In the rows, 128 means zero.
Each row is followed by its group and then its class within the group.
[119  90 133 209 127  93  92 104 104 127 137 147 167 109 121 152 109 116
  93 117 159 147 133 161 119 115 109 127 112 124 133 132 130 124 138 139
 117  99 135 139 152 120 154 154 108 133 144 122 119 140 158 152 141 133
 191 209 122 131  89 130 160 139 138 115 116 148 128 121 233  81 171 143
 146 114 123 144 168 158 136  88 117 111  90 142 141 130 111 120 123 127
 106 141  54 176 117 129 138 108 105 118 122 118 141 176 156 102 111 105
 149 148 156 123 170 128 144 136 114 139 142  69 107 142 147 113 146 111
 138 124 143  86 124 136 132 142 188  91 116 122  98 119 177 169 109 124]
(30) W
[115  74 133 210 128  71  99 104 103 128 139 145 171 104 134 154 114 117
 125 110 156 163 120 140 126 127 113 132 115 128 141 141 146 139 139 156
 119 108 136 164 180 123 167 148 108 127 160 128 116 125 174 150 140 145
 179 201 129 119  78 115 172 124 139 134 115 158 125 115 203  70 150 133
 152 125 135 120 173 180 138  84 117 125  92 144 144 130 116 112 137 126
  98 146  69 176 107 126 143 110 109 118 121 104 164 192 159 101 117 104
 161 152 153 116 204 127 142 128 115 106 171  79 113 150 151 127 151 107
 143 116 146 101 121 141 127 147 190  76 124 117 102 110 175 188 123 135]
(30) W
[129 120 112 123 140 142  98  99 136 173 110 118 120  78 122 131  96 135
 132 141 131 121  61 122 111 101 163 145 134 100 173 126 102 124 157 128
  95 178 127 115 182 100 139 156 168 142  99 147 119 119 199  73 151 142
 104 144 126 130 176 121 159 127 184 179  99 155 136  89 181 131 115 132
 131 113 182 179 129 121 119 104 165 142  93 174 139 127  81 118 127 120
 124 135 134 190 112 158 123 101 117 158 114 131 111 120 134 116 112 157
 136 135 134 115 131 125 108  87 124  27  97  80 127 180 135 134  98 147
 143 127 127 148 124  85 108 141 157 192 123 147 125 128 146 192 137  57]
(34) M
[ 93 102 114 123 133 136  87 109 143 153 107  99 131  85 132 135 139 133
 142 123 146  85  82 108 105 101 163 135 141 118 190 173 103 102 133 141
  75 195 121 131 143  72 167 163 176 140 121 151 106 133 180  30 157 135
 114 157 116 136 110 153 164 135 163 150 122 146 149  66 158 150 182 134
 124 105 178 186 171  44 111 133 156 131 128 161 124 132 129 114  73 131
 133 123  90 199 101 141 147 150 134 141 101 128  85 159 115 119 111 138
 111 120 139 145  95 128 109 130 132  60  94  67 125 158 121 114 103 124
 138 158 146 145 135  82 100 126 143 235 139 124 129 118 141 154 143 130]
(34) Y
[118  99 128  53 133 132  90 111 152 153 117 106 127 115 121 127 117 142
 137 113 136 134  98 108 115 149 139 121 144 137 151 127 118 110 149 113
 110 164 116 124 181 123 146 145 174 139 129 131 116 127 162  74 136 129
  93 149 123 153 121 120 164 149 173 148 110 131 135 110 159 124 108 116
 110 128 184 164 115 106 116 106 141 130 109 203 133 133 103 112 109 132
 116 125 125 176 117 143 133 137 102 161 109 116 122 131 127 127 108 155
 134 104 119 136 118 123 126 104 133  45  90  73 126 148 157 140 119 151
 141 128 121 153 127 103 108 139 126 225 125 123 125 138 141 130 141 126]
(34) M
[128 138 129  61 130 145 145 133 102 124 122 132  76 178 125 118 104 145
 123 134  81 138 162 155 149 128 140 101 126 129   4  62 109 103 100  34
 169 143 139 122 127 171  82 107 149 108  92 123 151 104  82 146 143 103
 108  94 124 170 142 149 100 154 106 108 112 118 114 176 139 117  97 100
 103 142 124 128  92 174 142 133 106 144 114 221 106 120 118 127 134 148
 129 141 188  74 137 149  90  76 124 132 141 118 104  74 121 148 127 157
 123 112  81 126  88 107 109  99 113  95  86  96 140  93 107 125 121 113
 113 123 114 146 122 130 139 109  52 146 138 148 135 155  86  82 109 112]
(37) F
[111 114 126 195 122  85  74 116 114 126 146 154 166 121 119 152 120 115
 118 107 149 139 126 162 125 124  94 122 105 118 132 149 140  93 142 162
 109 103 117 153 116 111 167 137  99 140 146 126 124 138 118 143 127 138
 198 198 124 143  75 135 173 136 124  88 125 126 164 103 193 100 186 125
 147 125 143 146 179 137 131 109  94 112  99 108 133 129 138 134  93 131
 119 130  59 178 113 130 141 148 101 112 111 123 149 178 150  90 130 108
 144 144 164 124 160 142 148 145 114 124 150  48 115 126 143 121 161 114
 133 132 154  80 152 131 119 151 191 111 116 131 107 113 160 133 129 153]
(30) W
[120  29 139 194 130 122 164 127 136 133 120 126 120  87 135 141 157 134
 130 130 164 127 142  73 134  71 117 166 112 133 195 130 124 221 108  84
 118 156 147 127 234 119 124 165 135  97 136 128  88 110 218  65 117 145
  82 159 128  50 159 102 147 150 144 250 114 158  61 113 151 100 111 207
 124 103  82 155 155  58 146 105 184 151 137 198 175 123 126 131 184 175
 124 134  92 154 138  95 116  56 173 134 141 125  40 113 115 131 110 117
 133 164 111 153  92 156  83  99 104 252 140 211 132 173 130 121  53 116
 123 148 131 178  97 133 153 136 169  84 133  82 115 105 127 252 138 121]
(33) U
[161 163 143  95 134 177 188 140 116 126 119 112  91 149 117 119 109 126
 112 151  89 130 151 140 150 112 136 130 129 137  48  77 126 148 116  52
 178 112 151  99 143 175  75 106 124 120 100 127 157 111 134 175 145 122
 107  82 129 133 202 136  79 132 114 156 117 142  96 190 109 116  67 120
  97 140 115  89  81 214 147 116 141 140 126 176 125 123  98 141 182 133
 125 139 206  69 124 141 101  64 139 142 164 119 132  62 133 152 147 136
 137 129  94 117 125 124 125  99 117 109 117 203 154 138 114 153 107 136
 116 109 107 163 109 122 145 110  65  66 125 152 132 168  96 136 109  94]
(37) N
[106  75 124 167 128  74  82 100 121 136 128 148 161 101 122 135 127 137
 135 106 150 153 105 126 103 131 118 130 120 121 182 145 128 139 147 153
 105 125 138 149 190 121 173 153 138 139 153 130 127 124 169 110 132 136
 149 200 127 128  74 137 176 122 161 141 109 193 125  94 194  93 138 124
 141 110 150 150 168 118 122  91 127 125  96 153 129 132 133 121 137 125
 105 132  49 200 100 135 144 144 115 119  99 108 142 186 147 110 113 117
 146 137 148 132 173 137 142 120 141 102 139  47 124 153 153 128 132 122
 134 126 144 110 126 128 119 143 201 159 125 106  87 119 172 168 144 137]
(30) V
[120 128 135 183 126 180 155 136 143 146 122 104 118  91 139 146 163 104
 136 147 161  75 112 102 123 104 139 153 129 115 236 152 122 169 139 147
 103 162 118 118  74  88 127 152 120 125 118 131  79 142 155  65 106 146
 109 108 111  71 166 109 125 130 122 181 132 112 123  91 113 160 165 207
 128 108 101 157 142  49 130 148 178 119 183  73 136 125 137 125  99  95
 140 105 116 147 146  95 133 110 151 159 135 161  53 114 103 143 119 122
  97 147 151 148  52 152  98 154 141 227 119 208 147 161 126 101  75 116
 126 152 140 147 116  97 121 132 150 114 136 123 141 115 124 198 132 127]
(33) U
[105  89 110 137 128 109  90 103 135 158 123 114 128  97 134 143 139 131
 141 112 145 106  90 114 112 118 186 128 134  95 205 163 109 108 123 141
  85 199 121 149 135  76 157 157 172 141 114 136 111 143 165  61 123 133
 104 162 117 128 127 120 172 130 160 133 118 137 136  68 126 149 139 112
 126 117 170 174 160  44  93 141 132 135 115 141 125 128 106 122  83 129
 136 126 111 195 113 134 146 163 136 136 107 127 101 146 121 115 103 149
 111 116 143 135 116 131 111 120 136  34 101  43 130 150 140 129 111 129
 136 152 153 144 146  89  98 135 151 238 132 127 129 118 134 137 146 135]
(34) Y
[120 130 139  93 136 139  86 107 131 145 124 113 136 101 129 140 114 123
 139 133 130 109  98 140 111 130 141 119 147 111 150 155 117  97 145 143
  90 164 119 127 136  95 155 144 155 151 119 118 136 149 161 102 129 135
 125 152 115 162 103 128 152 128 150 126 119 141 154 115 171 133 148 128
 126 107 163 128 146 123 113 116 123 114  97 163 112 133 122 111  92 121
 109 129  99 170  94 149 147 130 125 135 110 128 128 158 125 120 113 155
 135 117 140 118 128 113 121 130 122  48 102  55 132 140 145 121 136 134
 131 146 132 129 141  83 101 118 119 204 120 134 129 129 143 115 123 134]
(34) M
[127 136 131  44 133 136 117 117 114 129 119 122 100 147 126 113 113 167
 133 118  82 129 129 139 134 125 138 112 133 119  68 107 107 105 127  73
 155 150 126 116 154 150 107 103 169 122 105 135 144 115 119 129 139 118
  97 117 133 166 153 134 125 134 137 116 129 138 134 148 131 124  91  90
 110 141 158 138  94 158 129 125 119 140  96 204 119 125 121 129 130 150
 131 138 174 118 121 150 140 107 109 136 125 121 120  99 131 137 116 165
 141 107  88 128 124 113 128  86 116  40  90  66 137 122 129 163 120 149
 124 123 109 155 132 105 118 117  87 187 100 148 132 154 115  88 129 117]
(37) G
[137 128 134 103 147 142 138 129 110 136 114 123  98 156 133 131  94 120
 123 129  96 132 147 156 142 113 160 135 124 119  36 100  98 105 114  47
 157 142 132 120 157 152 105 113 151 106  91 140 150 112 131 150 149 109
 113 122 148 152 166 135 114 138  96 123 122 136 113 156 161 114 112 103
 119 141 127 139 102 184 134 139 116 133  96 192 103 126  92 131 132 144
 129 145 180 104 130 156  95  70 115 140 140 119 121  98 133 131 125 143
 132 124  96 117 135 111 107  91 104  58  96  98 134 121 111 117 118 133
 117 131 112 134 123 100 131 112  78 132 140 151 125 158 114 118 113 100]
(37) F
[142 140 137 134 130 168 151 147 158 128 127 117 118  92 133 129 160 129
 135 150 126 118 109  92 116 131  99 158 138 147 201 132 162 171 160 146
 126 134 128 116 137 117 124 161 125 112 134 118  97 127 145  82 117 152
  91 103 127  88 152 113 113 125 124 179 118 114 120 110 106 159 130 164
 124 122 100 144 117  78 126 138 154 130 186 112 149 133 126 109 147 114
 142 115 131 117 141 113 125 137 150 136 145 135  91 105 103 133 132 130
 118 134 137 147  67 142 114 143 197 218 106 244 121 139 121 138  91 127
 114 135 120 136 122 125 134 142 151 136 122 120 127 119 124 163 137 118]
(33) X
